Here is a tiny trained network, its code and every weight. The questions are about switching its units off for an input and a class, where a switched-off unit gives its printed mean instead of its output.

import numpy as np


def w(rows, s, z=0):
    codes = np.array(rows[::2]) - 128.0
    scale = np.full(codes.shape[1], s)
    scale[-1] = z or s
    return codes * scale


def norm(h):
    return h / np.sqrt((h * h).mean(-1, keepdims=True) + 1e-5)


def f(y):
    return np.maximum(y, 0)


def log_softmax(a):
    a = a - a.max(-1, keepdims=True)
    return a - np.log(np.exp(a).sum(-1, keepdims=True))


def net(x, mask):
    res = np.array(x, float).reshape(1, 8) / 4 @ E
    u = 0
    for l in range(4):
        y = f(norm(res) @ A[l][:, :-1].T + A[l][:, -1])
        res = res + np.where(mask[u : u + 5], y, B[l][:, -1]) @ B[l][:, :-1]
        u += 5
    return log_softmax(norm(res)[-1] @ U[:, :-1].T + U[:, -1])


A, B = {}, {}
E = w([
[103,149,23],'x0',
[15,199,169],'x1',
[127,126,128],'x2',
[126,127,127],'x3',
[126,127,130],'x4',
[40,2,148],'x5',
[127,126,127],'x6',
[124,126,127],'x7',
],0.0064)
A[0] = w([
[154,38,180,67],'L0N1',
[249,55,98,254],'L0N2',
[63,196,148,191],'L0N3',
[143,198,108,108],'L0N4',
[51,16,1,12],'L0N5',
],0.0052,0.0041)
B[0] = w([
[149,117,230,155],'L0N1',
[240,122,104,253],'L0N2',
[124,79,185,206],'L0N3',
[149,67,110,154],'L0N4',
[254,41,100,170],'L0N5',
],0.0077,0.0049)
A[1] = w([
[143,173,180,1],'L1N1',
[142,248,120,77],'L1N2',
[123,135,149,103],'L1N3',
[57,191,121,128],'L1N4',
[85,200,61,21],'L1N5',
],0.013,0.0045)
B[1] = w([
[103,254,108,168],'L1N1',
[108,67,178,252],'L1N2',
[110,70,105,154],'L1N3',
[225,72,104,243],'L1N4',
[147,63,230,173],'L1N5',
],0.0086,0.0031)
A[2] = w([
[79,52,28,28],'L2N1',
[134,105,41,24],'L2N2',
[131,17,48,91],'L2N3',
[152,243,70,163],'L2N4',
[137,2,130,2],'L2N5',
],0.0096,0.0025)
B[2] = w([
[169,207,140,180],'L2N1',
[130,117,101,157],'L2N2',
[170,254,193,240],'L2N3',
[58,94,114,161],'L2N4',
[135,113,202,254],'L2N5',
],0.0078,0.0054)
A[3] = w([
[108,187,201,143],'L3N1',
[99,98,179,123],'L3N2',
[161,46,52,253],'L3N3',
[238,254,62,146],'L3N4',
[70,250,157,43],'L3N5',
],0.0097,0.0025)
B[3] = w([
[142,164,34,220],'L3N1',
[53,203,77,189],'L3N2',
[2,137,144,180],'L3N3',
[103,74,90,254],'L3N4',
[135,215,124,166],'L3N5',
],0.0077,0.0066)
U = w([
[209,72,103,152],'0',
[160,92,211,161],'1',
[107,189,111,203],'2',
[39,105,177,55],'3',
[132,95,3,1],'4',
],0.023,0.0046)

Each question gives the input, the list of numbers given to net, and the class t.
The units are the neurons (one row each of A and B). Each row of codes is followed by its name. A weight is (code - 128) times the scale printed after its matrix; where a second scale follows, it is the last column's (A, B and U).
mask holds one flag per neuron, layer by layer. A switched-off neuron (its flag False) gives its mean, the last column of its row in B, instead of its output. The means were averaged over made-up inputs and are rounded, as every weight is.
A unit's drop is (log p(t) with every unit on - log p(t) with that unit switched off) / (log p(t) with every unit on - log p(t) with every unit switched off).
The circuit of an input: a set's keep is (log p(t) with only the set's units on - log p(t) with every unit switched off) / (log p(t) with every unit on - log p(t) with every unit switched off). Starting from the 12 units with the biggest drops (on a tie, the unit counted first), units are removed one at a time, each time the one whose removal leaves the highest keep (on an exact tie, the one counted first), for as long as the keep stays at least 0.8.
units of the circuit, in order: the units of the circuit, biggest drop first
unit that matters most: the unit with the biggest drop
k most important neurons: the k neurons with the biggest drops, biggest first
top k neurons in layer l: the k neurons of layer l with the biggest drops, biggest first
drop when u is switched off: that unit's drop, to one decimal
input [4,-4,-1,7,3,-6,4,2], class 4: most important neuron	[L3N3]
input [3,-5,2,5,-6,-1,2,4], class 4: units of the circuit, in order	[L3N3; L3N4]
input [5,1,-2,8,-2,-7,7,-8], class 1: units of the circuit, in order	[L1N2; L1N5; L0N5]
input [4,2,8,2,-1,3,-5,-6], class 2: 2 most important neurons	[L2N3; L0N2]
input [3,8,-6,-7,1,-5,-7,8], class 1: units of the circuit, in order	[L1N4; L1N2]
input [-3,1,2,-2,4,-3,2,1], class 2: units of the circuit, in order	[L0N5; L1N1]
input [5,8,-8,-3,8,-6,-4,7], class 1: 2 most important neurons	[L1N4; L1N2]
input [-1,0,-6,-8,6,-7,-7,7], class 0: 2 most important neurons	[L1N2; L3N2]
input [1,7,-4,-1,-7,-1,6,7], class 1: 4 most important neurons	[L1N4; L0N1; L2N5; L3N3]
input [4,-5,8,3,-3,-6,3,7], class 4: 2 most important neurons	[L3N3; L2N4]
input [-4,-1,3,-2,-2,-2,-8,2], class 0: 2 most important neurons	[L2N5; L3N4]
input [7,-1,3,7,5,5,1,3], class 0: 2 most important neurons	[L0N5; L2N3]
input [8,0,0,4,-1,2,5,7], class 0: 2 most important neurons	[L2N3; L0N5]
input [7,3,-1,-1,-5,0,-3,-5], class 1: 2 most important neurons	[L1N5; L0N2]
input [-8,4,-5,5,4,1,4,0], class 3: units of the circuit, in order	[L0N2]
input [7,7,-2,-1,6,-2,-4,-7], class 1: 2 most important neurons	[L1N4; L1N5]
input [3,2,-6,-5,4,-6,1,-3], class 1: 2 most important neurons	[L1N2; L0N2]
input [1,-3,8,7,7,-8,0,4], class 4: top 3 neurons in layer 2	[L2N5; L2N3; L2N4]
input [6,-1,3,-1,-4,2,4,2], class 0: 4 most important neurons	[L0N5; L2N3; L3N2; L3N1]
input [7,-4,8,-2,-2,4,3,8], class 0: unit that matters most	L2N3
input [3,4,4,7,6,-1,-8,3], class 1: 2 most important neurons	[L1N4; L1N5]
input [1,0,-5,-6,-6,-1,-8,0], class 4: top 3 neurons in layer 0	[L0N5; L0N4; L0N1]
input [3,-5,-3,5,-8,-5,2,4], class 4: top 2 neurons in layer 1	[L1N4; L1N5]
input [1,-1,7,-5,7,-3,-5,-1], class 4: top 2 neurons in layer 1	[L1N4; L1N5]
input [2,3,8,2,-7,-5,-5,4], class 1: top 2 neurons in layer 1	[L1N2; L1N4]
input [7,3,-3,-4,2,3,6,-3], class 2: drop when L2N3 is switched off	0.8
input [4,5,8,5,2,8,0,-4], class 2: top neuron in layer 1	[L1N2]
